Below is a small trained network, with its code and all its weights. Each question gives an input and a class and asks what happens when units are switched off, that is, made to give their printed mean instead of their output.

import numpy as np


def w(rows, s, z=0):
    codes = np.array(rows[::2]) - 128.0
    scale = np.full(codes.shape[1], s)
    scale[-1] = z or s
    return codes * scale


def f(y):
    return y / 2 * (1 + np.tanh(0.7978845608 * (y + 0.044715 * y**3)))


def log_softmax(a):
    a = a - a.max(-1, keepdims=True)
    return a - np.log(np.exp(a).sum(-1, keepdims=True))


def net(x, mask):
    res = np.array(x, float).reshape(1, 4) / 4 @ E
    y = f(res @ A[0][:, :-1].T + A[0][:, -1])
    res = res + np.where(mask, y, B[0][:, -1]) @ B[0][:, :-1]
    return log_softmax(res[-1] @ U[:, :-1].T + U[:, -1])


A, B = {}, {}
E = w([
[63,143,78,221,110,175,181],'x0',
[229,198,121,81,56,165,190],'x1',
[193,170,165,209,174,163,82],'x2',
[180,118,84,174,189,2,174],'x3',
],0.0096)
A[0] = w([
[107,147,148,108,132,213,81,50],'N1',
[190,233,193,218,182,170,74,102],'N2',
[90,101,172,113,105,203,72,40],'N3',
[45,67,111,150,170,126,41,62],'N4',
[106,107,175,107,76,180,105,4],'N5',
[63,31,155,152,171,102,87,101],'N6',
[69,138,38,210,88,163,151,7],'N7',
[202,65,210,79,158,116,64,118],'N8',
[193,113,168,82,154,110,47,87],'N9',
[38,44,168,166,179,150,6,69],'N10',
[65,91,134,38,115,92,187,58],'N11',
[212,107,50,126,152,29,178,148],'N12',
[85,150,160,101,110,213,87,174],'N13',
[178,100,166,70,126,84,47,84],'N14',
[86,58,126,70,78,92,174,13],'N15',
[181,155,221,177,226,182,93,22],'N16',
[56,154,192,78,70,191,94,133],'N17',
[139,123,196,27,123,47,43,83],'N18',
[215,209,98,89,21,209,190,38],'N19',
[100,145,153,96,73,182,82,137],'N20',
[55,103,50,15,84,113,197,116],'N21',
[140,147,82,160,194,46,182,45],'N22',
[94,139,120,254,123,195,194,139],'N23',
],0.007,0.0039)
B[0] = w([
[142,171,114,205,180,62,101,169],'N1',
[157,19,146,193,65,68,61,218],'N2',
[123,184,140,205,183,81,141,174],'N3',
[215,177,170,56,78,107,208,197],'N4',
[104,244,123,181,170,3,152,156],'N5',
[209,165,187,61,81,120,193,202],'N6',
[103,167,57,174,75,197,254,180],'N7',
[72,128,61,136,107,180,187,185],'N8',
[89,115,68,160,91,162,187,168],'N9',
[222,175,186,31,81,112,181,222],'N10',
[140,44,110,204,79,43,78,185],'N11',
[112,180,173,137,235,121,107,230],'N12',
[80,151,119,146,199,103,86,215],'N13',
[83,153,41,157,115,182,215,171],'N14',
[141,96,108,243,49,12,77,168],'N15',
[138,60,100,219,36,56,47,176],'N16',
[80,162,137,176,219,80,123,225],'N17',
[91,162,25,159,104,214,230,196],'N18',
[222,165,218,48,89,108,210,255],'N19',
[84,151,167,183,201,96,139,196],'N20',
[139,38,154,189,94,87,47,234],'N21',
[131,171,146,147,230,86,154,191],'N22',
[76,108,69,128,95,201,176,224],'N23',
],0.0075,0.0079)
U = w([
[185,156,193,64,100,125,163,96],'0',
[97,154,137,151,251,111,116,103],'1',
[81,129,36,138,98,193,167,106],'2',
[130,57,133,164,74,103,63,112],'3',
[103,85,167,71,177,193,95,253],'4',
[112,151,93,53,128,169,25,22],'5',
],0.019,0.025)

Each question gives the input, the list of numbers given to net, and the class t.
The units are the neurons (one row each of A and B). Each row of codes is followed by its name. A weight is (code - 128) times the scale printed after its matrix; where a second scale follows, it is the last column's (A, B and U).
mask holds one flag per neuron, in row order. A switched-off neuron (its flag False) gives its mean, the last column of its row in B, instead of its output. The means were averaged over made-up inputs and are rounded, as every weight is.
A unit's drop is (log p(t) with every unit on - log p(t) with that unit switched off) / (log p(t) with every unit on - log p(t) with every unit switched off).
The circuit of an input: a set's keep is (log p(t) with only the set's units on - log p(t) with every unit switched off) / (log p(t) with every unit on - log p(t) with every unit switched off). Starting from the 12 units with the biggest drops (on a tie, the unit counted first), units are removed one at a time, each time the one whose removal leaves the highest keep (on an exact tie, the one counted first), for as long as the keep stays at least 0.8.
circuit, biggest first: the units of the circuit, biggest drop first
k most important neurons: the k neurons with the biggest drops, biggest first
drop when u is switched off: that unit's drop, to one decimal
input [-7,-8,7,-2], class 0: circuit, biggest first : [N10]
input [1,4,5,1], class 3: 2 most important neurons : [N2, N10]
input [-3,-8,-8,7], class 0: 3 most important neurons : [N6, N4, N10]
input [-8,-7,3,-7], class 2: 2 most important neurons : [N18, N8]
input [3,-3,-3,0], class 4: circuit, biggest first : [N18, N16, N5, N1]
input [4,-3,-7,-6], class 3: 2 most important neurons : [N21, N11]
input [-7,-1,-3,6], class 2: 2 most important neurons : [N18, N14]
input [4,-4,-2,-4], class 0: 2 most important neurons : [N10, N4]
input [3,-7,-6,-8], class 1: 2 most important neurons : [N17, N13]
input [-3,-1,8,-8], class 1: 4 most important neurons : [N17, N13, N3, N20]
input [8,-2,0,6], class 2: 2 most important neurons : [N7, N23]
input [-6,-8,-7,-2], class 0: 3 most important neurons : [N10, N6, N4]
input [4,-6,-8,-4], class 3: 4 most important neurons : [N21, N11, N15, N19]
input [3,5,-8,6], class 3: circuit, biggest first : [N21]
input [-8,-3,-7,-3], class 2: 2 most important neurons : [N18, N14]
input [-6,2,8,-5], class 3: drop when N16 is switched off : 0.5
input [-6,-5,-1,-4], class 2: drop when N14 is switched off : 0.3
input [-6,5,3,8], class 1: drop when N12 is switched off : 0.6
